Below is a small trained network, with its code and all its weights. Each question gives an input and a target symbol and asks what happens when units are switched off, that is, made to give their printed mean instead of their output.

import numpy as np


def w(rows, s, z=0):
    codes = np.array(rows[::2]) - 128.0
    scale = np.full(codes.shape[1], s)
    scale[-1] = z or s
    return codes * scale


def f(y):
    return np.maximum(y, 0)


def softmax(a):
    e = np.exp(a - a.max(-1, keepdims=True))
    return e / e.sum(-1, keepdims=True)


def log_softmax(a):
    a = a - a.max(-1, keepdims=True)
    return a - np.log(np.exp(a).sum(-1, keepdims=True))


def net(x, mask):
    ids = ['ΞΦΨαβγδεζηθλμπστ'.index(c) for c in x.split()]
    T = len(ids)
    res = E[ids] + P[:T]
    r = res
    for j in range(3):
        rows = slice(2 * j, 2 * j + 2)
        q, k, v = (r @ M[0][rows].T for M in (Q, K, V))
        z = softmax(np.where(np.tri(T) > 0, q @ k.T / 2**0.5, -1e9)) @ v
        o = O[0][rows]
        res = res + np.where(mask[j], z, o[:, -1]) @ o[:, :-1]
    y = f(res @ A[0][:, :-1].T + A[0][:, -1])
    res = res + np.where(mask[3:7], y, B[0][:, -1]) @ B[0][:, :-1]
    return log_softmax(res[-1] @ U[:, :-1].T + U[:, -1])


Q, K, V, O, A, B = {}, {}, {}, {}, {}, {}
E = w([
[48,75,60,24],'Ξ',
[131,108,114,140],'Φ',
[140,189,70,36],'Ψ',
[180,199,98,223],'α',
[79,73,41,196],'β',
[120,135,206,67],'γ',
[211,153,163,73],'δ',
[74,188,110,155],'ε',
[75,188,116,159],'ζ',
[150,76,129,212],'η',
[76,192,111,165],'θ',
[193,117,102,206],'λ',
[70,211,101,171],'μ',
[172,35,31,111],'π',
[223,54,104,111],'σ',
[110,8,181,108],'τ',
],0.014)
P = w([
[81,176,208,231],'0',
[109,161,189,183],'1',
[128,133,170,172],'2',
[141,105,195,200],'3',
[141,103,198,240],'4',
[140,94,185,255],'5',
],0.0034)
Q[0] = w([
[75,175,141,181],'head 1',
[229,102,116,191],'head 1',
[112,100,144,158],'head 2',
[169,209,132,159],'head 2',
[188,120,171,86],'head 3',
[166,4,140,155],'head 3',
],0.028)
K[0] = w([
[46,194,95,216],'head 1',
[239,56,86,176],'head 1',
[94,115,144,173],'head 2',
[173,233,81,127],'head 2',
[157,140,218,101],'head 3',
[193,4,149,152],'head 3',
],0.021)
V[0] = w([
[164,128,136,219],'head 1',
[235,105,121,81],'head 1',
[178,72,114,129],'head 2',
[83,80,151,142],'head 2',
[104,38,158,94],'head 3',
[91,97,2,149],'head 3',
],0.016)
O[0] = w([
[157,75,211,192,255],'head 1',
[238,162,131,95,140],'head 1',
[146,170,122,182,143],'head 2',
[117,143,47,148,107],'head 2',
[132,170,20,155,93],'head 3',
[181,5,87,90,241],'head 3',
],0.011,0.0039)
A[0] = w([
[236,172,196,116,76],'neuron 1',
[238,207,117,135,139],'neuron 2',
[208,254,154,88,246],'neuron 3',
[110,206,175,19,153],'neuron 4',
],0.0092,0.0014)
B[0] = w([
[153,204,134,54,252],'neuron 1',
[110,222,107,124,251],'neuron 2',
[36,69,155,151,253],'neuron 3',
[186,7,136,147,227],'neuron 4',
],0.011)
U = w([
[91,143,61,53,98],'Ξ',
[153,152,126,117,86],'Φ',
[180,99,151,38,152],'Ψ',
[255,170,205,156,40],'α',
[159,83,78,172,38],'β',
[52,134,146,145,255],'γ',
[92,174,187,69,116],'δ',
[189,142,149,220,95],'ε',
[247,147,72,106,124],'ζ',
[143,142,118,113,81],'η',
[104,194,71,174,146],'θ',
[158,211,117,77,200],'λ',
[149,149,114,113,101],'μ',
[149,145,117,108,82],'π',
[156,147,121,110,79],'σ',
[138,158,116,104,56],'τ',
],0.0078,0.0045)

Each question gives the input, a string of symbols that net reads in full, and the target symbol t.
The units are the heads (2 rows each of Q, K, V and O) and the neurons (one row each of A and B). Each row of codes is followed by its name. A weight is (code - 128) times the scale printed after its matrix; where a second scale follows, it is the last column's (O, A, B and U).
mask holds one flag per unit, heads first, then neurons. A switched-off unit (its flag False) gives its mean, the last column of its rows in O or B, instead of its output. The means were averaged over made-up inputs and are rounded, as every weight is.
A unit's drop is (log p(t) with every unit on - log p(t) with that unit switched off) / (log p(t) with every unit on - log p(t) with every unit switched off).
The circuit of an input: a set's keep is (log p(t) with only the set's units on - log p(t) with every unit switched off) / (log p(t) with every unit on - log p(t) with every unit switched off). Starting from all 7 units, units are removed one at a time, each time the one whose removal leaves the highest keep (on an exact tie, the one counted first), for as long as the keep stays at least 0.8.
units of the circuit, in order: the units of the circuit, biggest drop first
most important unit: the unit with the biggest drop
top k neurons: the k neurons with the biggest drops, biggest first
heads that matter: for each layer, one digit per head in row order, 1 if its drop is at least 0.15 and else 0, layers parted by /
drop of u: that unit's drop, to one decimal
input λ λ Ψ α ζ Ξ, target Ξ: most important unit : head 1
input λ λ η, target α: units of the circuit, in order : [head 1; neuron 3]
input π λ Ψ θ Ξ, target Ξ: heads that matter : 101
input π δ Ψ π Φ, target ζ: heads that matter : 101
input π σ Φ, target λ: units of the circuit, in order : [head 1; neuron 4; neuron 1]
input Ψ ζ Ξ ε π σ, target λ: units of the circuit, in order : [head 1; neuron 2; neuron 1; neuron 4]
input σ λ π, target λ: heads that matter : 110
input α Φ σ π, target λ: units of the circuit, in order : [head 1; neuron 2; neuron 1; neuron 4]
input τ β σ, target θ: units of the circuit, in order : [head 3; head 2]
input β α π λ, target ζ: heads that matter : 101
input Ξ τ π π, target θ: units of the circuit, in order : [head 2; head 3; neuron 4]
input α η ε Φ σ λ, target λ: top 3 neurons : [neuron 1; neuron 2; neuron 4]
input Ψ π η, target ζ: units of the circuit, in order : [head 3; neuron 3]
input τ γ η, target θ: most important unit : head 3
input θ Ψ Ξ Ξ η, target ε: top 3 neurons : [neuron 1; neuron 3; neuron 2]
input λ τ π Φ, target θ: top 2 neurons : [neuron 4; neuron 2]
input δ Ξ π ε θ, target γ: top 2 neurons : [neuron 1; neuron 4]
input β λ θ α η Φ, target ε: top 2 neurons : [neuron 1; neuron 2]
input Φ Φ η π δ γ, target γ: drop of neuron 3 : 0.6
input β Ψ Ξ θ π η, target ζ: drop of neuron 1 : 0.0
input ε Ψ Ψ ε σ Φ, target λ: drop of head 1 : 0.9
input ζ Ψ λ Ξ η, target α: units of the circuit, in order : [head 1]
input η Ξ θ λ, target α: drop of head 2 : 0.0
